Here is a tiny trained network, its code and every weight. The questions are about switching its units off for an input and a class, where a switched-off unit gives its printed mean instead of its output.

import numpy as np


def w(rows, s, z=0):
    codes = np.array(rows[::2]) - 128.0
    scale = np.full(codes.shape[1], s)
    scale[-1] = z or s
    return codes * scale


def norm(h):
    return h / np.sqrt((h * h).mean(-1, keepdims=True) + 1e-5)


def f(y):
    return y / 2 * (1 + np.tanh(0.7978845608 * (y + 0.044715 * y**3)))


def log_softmax(a):
    a = a - a.max(-1, keepdims=True)
    return a - np.log(np.exp(a).sum(-1, keepdims=True))


def net(x, mask):
    res = np.array(x, float).reshape(1, 6) / 4 @ E
    u = 0
    for l in range(4):
        y = f(norm(res) @ A[l][:, :-1].T + A[l][:, -1])
        res = res + np.where(mask[u : u + 8], y, B[l][:, -1]) @ B[l][:, :-1]
        u += 8
    return log_softmax(norm(res)[-1] @ U[:, :-1].T + U[:, -1])


A, B = {}, {}
E = w([
[187,117,155,153,158,171,114,103,131,63,113,172],'x0',
[121,217,93,93,77,80,102,96,58,166,174,152],'x1',
[102,140,140,48,186,202,120,78,117,174,186,201],'x2',
[102,179,224,186,146,161,255,114,152,214,138,169],'x3',
[200,225,135,159,215,30,217,83,144,176,81,97],'x4',
[180,157,141,78,105,137,116,146,167,107,30,106],'x5',
],0.0071)
A[0] = w([
[178,78,96,113,107,114,51,136,109,59,138,138,55],'L0N1',
[64,87,139,231,47,107,162,141,110,111,189,97,3],'L0N2',
[104,67,147,144,134,236,139,128,141,120,152,166,41],'L0N3',
[111,105,144,127,127,192,130,132,133,129,147,154,91],'L0N4',
[118,106,119,145,111,199,141,122,122,130,121,155,102],'L0N5',
[40,57,87,148,45,99,87,165,127,127,179,99,121],'L0N6',
[124,212,136,107,162,132,139,107,85,162,229,200,141],'L0N7',
[86,166,111,88,2,133,58,111,81,146,189,151,129],'L0N8',
],0.012,0.0032)
B[0] = w([
[125,124,68,154,172,156,72,119,129,75,67,105,218],'L0N1',
[210,52,106,80,146,54,109,147,97,152,118,246,202],'L0N2',
[128,119,207,100,148,171,146,157,153,82,124,183,217],'L0N3',
[117,136,211,179,98,138,115,151,119,122,125,113,174],'L0N4',
[131,164,207,119,123,96,99,112,71,106,175,127,164],'L0N5',
[134,42,129,33,109,109,149,101,59,189,97,81,242],'L0N6',
[108,141,67,190,138,162,162,88,122,173,162,168,254],'L0N7',
[41,203,71,170,66,172,140,189,102,116,152,145,248],'L0N8',
],0.012,0.01)
A[1] = w([
[180,180,151,130,115,95,194,133,167,144,64,97,52],'L1N1',
[165,88,165,131,73,150,113,140,174,110,136,126,38],'L1N2',
[171,190,147,136,129,61,166,178,170,140,84,122,81],'L1N3',
[130,120,255,114,134,185,121,144,190,66,179,169,80],'L1N4',
[147,82,178,136,44,72,87,118,113,150,166,114,94],'L1N5',
[99,119,130,39,92,149,100,129,178,141,172,72,5],'L1N6',
[127,87,142,78,160,79,175,176,139,124,146,115,68],'L1N7',
[166,128,111,131,103,126,49,113,179,60,129,82,88],'L1N8',
],0.015,0.0019)
B[1] = w([
[145,102,134,133,64,36,103,147,164,148,171,115,194],'L1N1',
[86,110,127,152,174,112,101,137,83,167,179,134,156],'L1N2',
[119,155,166,121,53,115,131,106,156,122,153,61,192],'L1N3',
[92,106,255,139,166,174,113,142,80,96,162,140,254],'L1N4',
[168,101,118,101,175,101,120,199,139,167,111,143,155],'L1N5',
[89,176,147,115,118,111,163,147,137,134,91,94,143],'L1N6',
[163,100,128,125,107,89,124,128,130,115,139,168,169],'L1N7',
[147,131,68,104,174,143,137,100,112,95,133,126,179],'L1N8',
],0.014,0.011)
A[2] = w([
[153,118,114,208,188,94,122,92,130,74,70,88,163],'L2N1',
[101,140,123,147,226,76,158,100,150,186,164,118,24],'L2N2',
[138,162,148,129,154,67,167,79,248,199,157,131,122],'L2N3',
[132,189,137,121,108,119,158,107,131,129,182,117,117],'L2N4',
[92,108,132,77,20,156,74,104,182,148,119,57,38],'L2N5',
[185,174,178,203,244,121,208,28,222,219,103,103,4],'L2N6',
[169,135,179,191,27,86,81,149,187,76,89,100,51],'L2N7',
[199,160,97,174,195,142,76,89,188,9,87,90,87],'L2N8',
],0.012,0.0018)
B[2] = w([
[102,155,105,119,193,97,96,115,155,104,175,146,183],'L2N1',
[106,105,108,50,141,185,190,93,154,133,150,138,183],'L2N2',
[186,96,152,180,126,108,165,95,159,131,185,63,253],'L2N3',
[118,46,96,187,78,127,112,127,154,150,115,142,196],'L2N4',
[129,158,185,103,120,104,181,153,147,132,110,90,234],'L2N5',
[185,92,150,55,103,235,220,2,155,154,97,116,218],'L2N6',
[137,144,170,183,72,60,115,155,120,42,136,63,240],'L2N7',
[122,127,43,159,145,117,20,65,147,49,162,124,225],'L2N8',
],0.013,0.0062)
A[3] = w([
[132,230,98,157,145,123,171,114,90,138,174,141,136],'L3N1',
[131,174,108,86,72,123,76,176,133,113,71,146,27],'L3N2',
[129,200,144,92,171,153,119,139,149,156,43,137,87],'L3N3',
[144,180,119,191,185,138,52,125,142,106,58,119,74],'L3N4',
[154,100,220,175,172,202,131,142,139,92,136,162,41],'L3N5',
[92,246,108,200,67,129,113,130,151,160,171,209,5],'L3N6',
[117,125,238,111,179,135,87,160,144,154,209,106,121],'L3N7',
[66,122,107,108,72,189,88,132,113,151,129,17,19],'L3N8',
],0.014,0.0014)
B[3] = w([
[123,90,135,142,71,171,82,164,168,144,127,142,177],'L3N1',
[132,116,157,99,211,132,158,155,174,144,125,114,164],'L3N2',
[54,90,101,120,65,104,137,78,4,78,171,86,125],'L3N3',
[160,134,126,116,131,108,99,88,152,107,143,142,169],'L3N4',
[120,199,171,122,183,119,130,96,113,141,99,158,254],'L3N5',
[127,137,83,202,69,111,64,165,142,152,163,141,201],'L3N6',
[145,185,164,155,163,130,126,88,108,89,96,136,249],'L3N7',
[120,175,166,126,151,121,176,138,164,125,101,88,204],'L3N8',
],0.017,0.0099)
U = w([
[185,109,127,131,103,185,197,37,164,185,159,150,62],'0',
[125,179,249,156,176,157,102,117,69,112,132,206,250],'1',
[203,36,114,65,139,64,113,190,74,174,101,205,11],'2',
[205,130,185,172,63,37,135,118,165,102,166,68,179],'3',
[90,169,83,200,42,175,100,181,128,186,168,179,141],'4',
[157,146,70,116,174,114,43,84,147,50,130,113,209],'5',
[77,164,125,59,132,137,160,194,109,124,64,52,11],'6',
],0.012,0.0015)

Each question gives the input, the list of numbers given to net, and the class t.
The units are the neurons (one row each of A and B). Each row of codes is followed by its name. A weight is (code - 128) times the scale printed after its matrix; where a second scale follows, it is the last column's (A, B and U).
mask holds one flag per neuron, layer by layer. A switched-off neuron (its flag False) gives its mean, the last column of its row in B, instead of its output. The means were averaged over made-up inputs and are rounded, as every weight is.
A unit's drop is (log p(t) with every unit on - log p(t) with that unit switched off) / (log p(t) with every unit on - log p(t) with every unit switched off).
The circuit of an input: a set's keep is (log p(t) with only the set's units on - log p(t) with every unit switched off) / (log p(t) with every unit on - log p(t) with every unit switched off). Starting from the 12 units with the biggest drops (on a tie, the unit counted first), units are removed one at a time, each time the one whose removal leaves the highest keep (on an exact tie, the one counted first), for as long as the keep stays at least 0.8.
circuit, biggest first: the units of the circuit, biggest drop first
top k neurons: the k neurons with the biggest drops, biggest first
top k neurons in layer l: the k neurons of layer l with the biggest drops, biggest first
drop of u: that unit's drop, to one decimal
input [5,-5,-3,-2,-8,8], class 5: top 2 neurons => L0N1; L1N8
input [-5,7,5,-7,-7,-8], class 4: circuit, biggest first => L0N8
input [-8,3,-3,-6,-7,-5], class 6: circuit, biggest first => L0N6; L3N8
input [-5,-4,-4,5,-7,-3], class 2: top 2 neurons => L0N2; L0N6
input [3,-4,-5,-1,2,4], class 5: circuit, biggest first => L2N8; L0N6
input [5,2,-1,8,8,0], class 0: top 2 neurons => L0N7; L2N6
input [2,-4,7,1,8,5], class 3: top 2 neurons in layer 2 => L2N7; L2N3
input [-5,1,1,-2,2,4], class 3: top 3 neurons => L0N7; L0N1; L0N6
input [4,4,-1,3,7,3], class 3: top 3 neurons => L1N1; L1N3; L2N7
input [4,-1,8,-8,-5,1], class 5: top 4 neurons => L0N1; L1N8; L2N8; L3N4
input [-4,-2,1,-2,-8,-1], class 6: top 2 neurons => L0N6; L0N8
input [-5,1,5,-1,-4,8], class 6: top 2 neurons in layer 3 => L3N8; L3N2
input [-1,1,0,-3,-8,-4], class 6: top 2 neurons => L0N8; L0N6
input [0,8,-7,0,-3,-1], class 2: circuit, biggest first => L0N2
input [-3,0,3,8,2,7], class 0: top 2 neurons => L2N6; L0N7
input [1,-4,8,-8,-7,7], class 5: top 3 neurons => L0N1; L1N8; L2N8
input [6,5,6,-8,3,-5], class 4: top 2 neurons => L0N7; L0N8
input [4,5,1,1,3,0], class 0: top 2 neurons => L2N6; L0N8
input [3,5,-5,3,8,-4], class 0: top 2 neurons in layer 2 => L2N6; L2N2
input [1,-1,-2,6,6,0], class 3: circuit, biggest first => L1N1
input [5,5,-5,-5,-8,-4], class 6: drop of L0N6 => 0.6
input [8,3,6,-8,0,-2], class 5: drop of L0N1 => 1.5
input [3,4,6,3,3,0], class 0: drop of L2N6 => 0.2
